Below are the code and all the weights of a small trained network. Each question names an input and a target symbol and asks about switching units off, where a switched-off unit gives its printed mean instead of its output.

import numpy as np


def w(rows, s, z=0):
    codes = np.array(rows[::2]) - 128.0
    scale = np.full(codes.shape[1], s)
    scale[-1] = z or s
    return codes * scale


def norm(h):
    return h / np.sqrt((h * h).mean(-1, keepdims=True) + 1e-5)


def f(y):
    return np.maximum(y, 0)


def softmax(a):
    e = np.exp(a - a.max(-1, keepdims=True))
    return e / e.sum(-1, keepdims=True)


def log_softmax(a):
    a = a - a.max(-1, keepdims=True)
    return a - np.log(np.exp(a).sum(-1, keepdims=True))


def net(x, mask):
    ids = ['ΛΠαβδεημτψ'.index(c) for c in x.split()]
    T = len(ids)
    res = E[ids] + P[:T]
    u = 0
    for l in range(2):
        q, k, v = (norm(res) @ M[l].T for M in (Q, K, V))
        z = softmax(np.where(np.tri(T) > 0, q @ k.T / 3**0.5, -1e9)) @ v
        res = res + np.where(mask[u], z, O[l][:, -1]) @ O[l][:, :-1]
        u += 1
        y = f(norm(res) @ A[l][:, :-1].T + A[l][:, -1])
        res = res + np.where(mask[u : u + 16], y, B[l][:, -1]) @ B[l][:, :-1]
        u += 16
    return log_softmax(norm(res)[-1] @ U[:, :-1].T + U[:, -1])


Q, K, V, O, A, B = {}, {}, {}, {}, {}, {}
E = w([
[154,144,137,57,134,167,132,127],'Λ',
[163,89,76,38,166,193,204,114],'Π',
[151,91,145,63,87,151,111,120],'α',
[170,188,91,55,160,174,167,129],'β',
[213,38,183,130,98,230,203,152],'δ',
[181,225,76,64,223,216,229,129],'ε',
[86,93,251,125,123,160,134,151],'η',
[73,166,96,110,236,188,42,106],'μ',
[183,101,67,183,88,164,25,136],'τ',
[47,136,85,128,14,152,131,132],'ψ',
],0.014)
P = w([
[96,79,161,214,91,91,99,128],'0',
[120,59,115,152,153,155,156,191],'1',
[126,83,131,145,155,178,147,199],'2',
[134,146,158,145,147,179,130,210],'3',
[135,175,168,135,152,202,126,179],'4',
[133,153,161,136,154,234,145,141],'5',
[123,146,153,126,147,254,142,90],'6',
],0.015)
Q[0] = w([
[171,152,189,95,173,162,142,98],'L0H1',
[119,148,106,136,63,84,151,9],'L0H1',
[154,131,120,133,146,30,133,169],'L0H1',
],0.013)
K[0] = w([
[151,156,173,158,145,230,94,188],'L0H1',
[191,145,178,39,158,47,136,47],'L0H1',
[158,2,103,37,171,40,140,207],'L0H1',
],0.0092)
V[0] = w([
[87,98,215,103,208,79,136,130],'L0H1',
[3,100,113,63,135,180,89,165],'L0H1',
[93,126,184,97,61,114,242,145],'L0H1',
],0.013)
O[0] = w([
[165,116,186,20,105,159,142,17,49],'L0H1',
[72,122,31,30,80,174,121,153,254],'L0H1',
[68,206,173,150,110,97,246,84,110],'L0H1',
],0.013,0.0077)
A[0] = w([
[100,140,134,194,193,146,148,124,99],'L0N1',
[133,85,159,138,51,128,143,176,170],'L0N2',
[86,144,107,70,112,166,154,132,131],'L0N3',
[111,100,156,147,77,8,152,104,112],'L0N4',
[69,71,78,154,121,102,126,152,140],'L0N5',
[91,122,155,172,193,139,141,183,92],'L0N6',
[112,76,70,52,76,127,134,114,92],'L0N7',
[186,140,149,119,168,29,116,104,33],'L0N8',
[110,147,157,142,174,72,176,101,68],'L0N9',
[131,107,126,140,219,118,96,101,135],'L0N10',
[206,153,152,66,129,126,147,36,78],'L0N11',
[243,160,118,104,188,161,139,124,60],'L0N12',
[111,165,160,101,118,126,151,87,66],'L0N13',
[149,149,141,138,159,42,115,78,21],'L0N14',
[139,152,83,58,120,107,130,102,2],'L0N15',
[118,200,130,136,135,182,161,140,109],'L0N16',
],0.015,0.0093)
B[0] = w([
[151,168,67,76,158,74,112,120,160],'L0N1',
[168,131,83,68,182,129,130,102,187],'L0N2',
[202,152,110,128,135,151,139,94,249],'L0N3',
[120,161,72,150,179,85,129,95,145],'L0N4',
[120,201,79,86,111,116,168,149,202],'L0N5',
[154,165,110,101,141,74,168,175,183],'L0N6',
[159,184,113,176,181,148,104,58,207],'L0N7',
[223,145,1,63,123,119,166,177,130],'L0N8',
[155,53,170,153,113,110,186,126,142],'L0N9',
[188,157,179,127,91,95,95,85,155],'L0N10',
[61,178,110,129,49,96,69,185,163],'L0N11',
[116,73,182,113,181,123,87,152,147],'L0N12',
[113,155,105,124,92,146,117,166,159],'L0N13',
[185,169,8,38,142,175,95,178,129],'L0N14',
[62,77,181,219,69,173,203,94,138],'L0N15',
[176,97,147,113,182,149,192,137,196],'L0N16',
],0.014,0.013)
Q[1] = w([
[99,88,144,53,79,140,69,64],'L1H1',
[143,76,250,125,158,71,65,154],'L1H1',
[195,192,7,62,160,191,111,183],'L1H1',
],0.016)
K[1] = w([
[173,127,58,62,93,181,170,167],'L1H1',
[104,149,193,130,202,247,149,154],'L1H1',
[177,225,149,191,88,39,136,39],'L1H1',
],0.015)
V[1] = w([
[120,87,110,193,72,217,228,171],'L1H1',
[25,151,187,134,107,14,192,41],'L1H1',
[5,237,111,96,34,164,92,79],'L1H1',
],0.013)
O[1] = w([
[79,105,28,233,90,169,231,177,38],'L1H1',
[238,251,195,111,70,219,139,221,193],'L1H1',
[251,205,82,128,82,19,121,151,251],'L1H1',
],0.014,0.011)
A[1] = w([
[230,146,165,37,93,183,153,185,139],'L1N1',
[134,54,84,110,91,21,164,18,141],'L1N2',
[37,73,171,118,65,231,96,189,16],'L1N3',
[137,169,218,134,71,177,124,181,189],'L1N4',
[140,129,85,77,168,88,159,103,6],'L1N5',
[91,172,180,84,159,167,90,220,177],'L1N6',
[124,126,225,161,158,67,184,177,56],'L1N7',
[212,175,37,202,76,108,171,113,137],'L1N8',
[59,93,64,191,153,164,80,189,73],'L1N9',
[113,130,163,154,137,178,237,54,143],'L1N10',
[32,178,183,131,136,57,112,144,199],'L1N11',
[193,174,117,135,93,187,113,202,161],'L1N12',
[81,132,59,136,151,97,173,196,67],'L1N13',
[173,130,27,111,75,221,128,105,121],'L1N14',
[8,54,164,113,106,159,155,177,186],'L1N15',
[88,174,215,172,59,106,114,175,111],'L1N16',
],0.015,0.011)
B[1] = w([
[88,108,96,177,133,163,117,85,251],'L1N1',
[108,86,141,159,35,175,126,168,157],'L1N2',
[56,94,172,75,71,4,141,120,141],'L1N3',
[138,65,136,148,79,181,160,120,191],'L1N4',
[103,73,86,139,123,134,105,185,134],'L1N5',
[143,76,117,100,136,119,124,172,191],'L1N6',
[63,127,123,132,80,151,121,78,141],'L1N7',
[84,88,178,137,154,104,102,123,224],'L1N8',
[187,128,103,123,81,67,177,143,149],'L1N9',
[151,142,105,103,111,76,173,125,156],'L1N10',
[176,174,135,117,117,206,140,141,151],'L1N11',
[63,134,142,149,132,154,142,118,238],'L1N12',
[103,156,138,167,180,144,122,185,143],'L1N13',
[71,134,128,59,160,118,120,147,192],'L1N14',
[183,113,105,160,130,124,162,89,165],'L1N15',
[197,93,127,90,101,142,161,170,138],'L1N16',
],0.024,0.021)
U = w([
[97,107,246,133,44,161,155,83,192],'Λ',
[157,104,204,40,148,47,152,93,133],'Π',
[178,173,121,142,58,163,100,145,92],'α',
[172,168,138,101,146,61,90,72,188],'β',
[202,103,181,153,207,145,144,141,162],'δ',
[148,51,143,144,97,110,48,203,201],'ε',
[182,80,105,244,128,129,163,64,100],'η',
[134,110,157,58,157,204,25,96,3],'μ',
[107,179,36,92,119,121,176,167,79],'τ',
[84,137,203,214,185,130,100,101,194],'ψ',
],0.013,0.0044)

Each question gives the input, a string of symbols that net reads in full, and the target symbol t.
The units are the heads (3 rows each of Q, K, V and O) and the neurons (one row each of A and B). Each row of codes is followed by its name. A weight is (code - 128) times the scale printed after its matrix; where a second scale follows, it is the last column's (O, A, B and U).
mask holds one flag per unit, layer by layer, with each layer's heads first. A switched-off unit (its flag False) gives its mean, the last column of its rows in O or B, instead of its output. The means were averaged over made-up inputs and are rounded, as every weight is.
A unit's drop is (log p(t) with every unit on - log p(t) with that unit switched off) / (log p(t) with every unit on - log p(t) with every unit switched off).
The circuit of an input: a set's keep is (log p(t) with only the set's units on - log p(t) with every unit switched off) / (log p(t) with every unit on - log p(t) with every unit switched off). Starting from the 12 units with the biggest drops (on a tie, the unit counted first), units are removed one at a time, each time the one whose removal leaves the highest keep (on an exact tie, the one counted first), for as long as the keep stays at least 0.8.
circuit, biggest first: the units of the circuit, biggest drop first
most important unit: the unit with the biggest drop
top k neurons: the k neurons with the biggest drops, biggest first
top k neurons in layer l: the k neurons of layer l with the biggest drops, biggest first
input Λ β μ ψ Π η η, target β: circuit, biggest first : (L0H1 L1H1 L0N11)
input η β τ β, target ε: circuit, biggest first : (L0H1)
input μ μ ψ η, target ε: circuit, biggest first : (L1H1 L1N2 L1N12)
input ε η Π μ, target Π: circuit, biggest first : (L1H1 L1N1 L1N12)
input μ μ α β ψ ψ δ, target ε: top 2 neurons in layer 1 : (L1N2 L1N5)
input η η β δ δ τ δ, target α: circuit, biggest first : (L0H1 L1H1)
input μ Λ η, target μ: top 2 neurons : (L0N7 L1N4)
input η β α, target α: circuit, biggest first : (L0H1 L1H1 L0N11)
input μ Λ τ β ψ, target ε: top 2 neurons : (L1N2 L0N16)
input η η μ μ ψ δ, target τ: top 2 neurons : (L0N13 L1N14)
input τ Λ η τ τ ε η, target η: circuit, biggest first : (L1H1 L1N14)
input ψ μ η ψ μ, target ψ: top 4 neurons : (L1N8 L1N13 L0N2 L1N12)
input η Π Π, target α: top 2 neurons in layer 0 : (L0N11 L0N4)
input ψ β η μ ψ η, target ψ: most important unit : L1N8
input η τ ε, target α: circuit, biggest first : (L0H1 L1H1)
input β ε δ α, target δ: top 2 neurons in layer 0 : (L0N1 L0N6)
input η β η τ ε η τ, target ε: top 2 neurons : (L1N8 L0N3)
input ψ δ β ψ τ α Π, target ψ: top 2 neurons in layer 1 : (L1N8 L1N12)
input Π Π μ Λ μ τ ε, target ε: top 2 neurons : (L1N6 L0N4)
input ψ ψ η ε μ Π, target μ: circuit, biggest first : (L0H1)
input η ε η ε, target α: top 3 neurons in layer 0 : (L0N11 L0N4 L0N13)
input Λ ψ τ β Λ, target ε: top 4 neurons in layer 0 : (L0N7 L0N3 L0N4 L0N1)
input τ η δ η η ψ, target η: top 2 neurons in layer 1 : (L1N15 L1N14)
input β δ δ β, target δ: top 4 neurons in layer 0 : (L0N1 L0N6 L0N8 L0N14)
input μ μ ε ε μ η ψ, target ε: top 4 neurons in layer 0 : (L0N16 L0N10 L0N7 L0N3)
input η η α δ μ α, target α: top 3 neurons : (L0N11 L0N4 L0N16)
input τ τ μ Π ψ ε, target η: top 2 neurons in layer 0 : (L0N11 L0N2)
input Π Λ δ, target τ: top 2 neurons : (L1N10 L0N2)
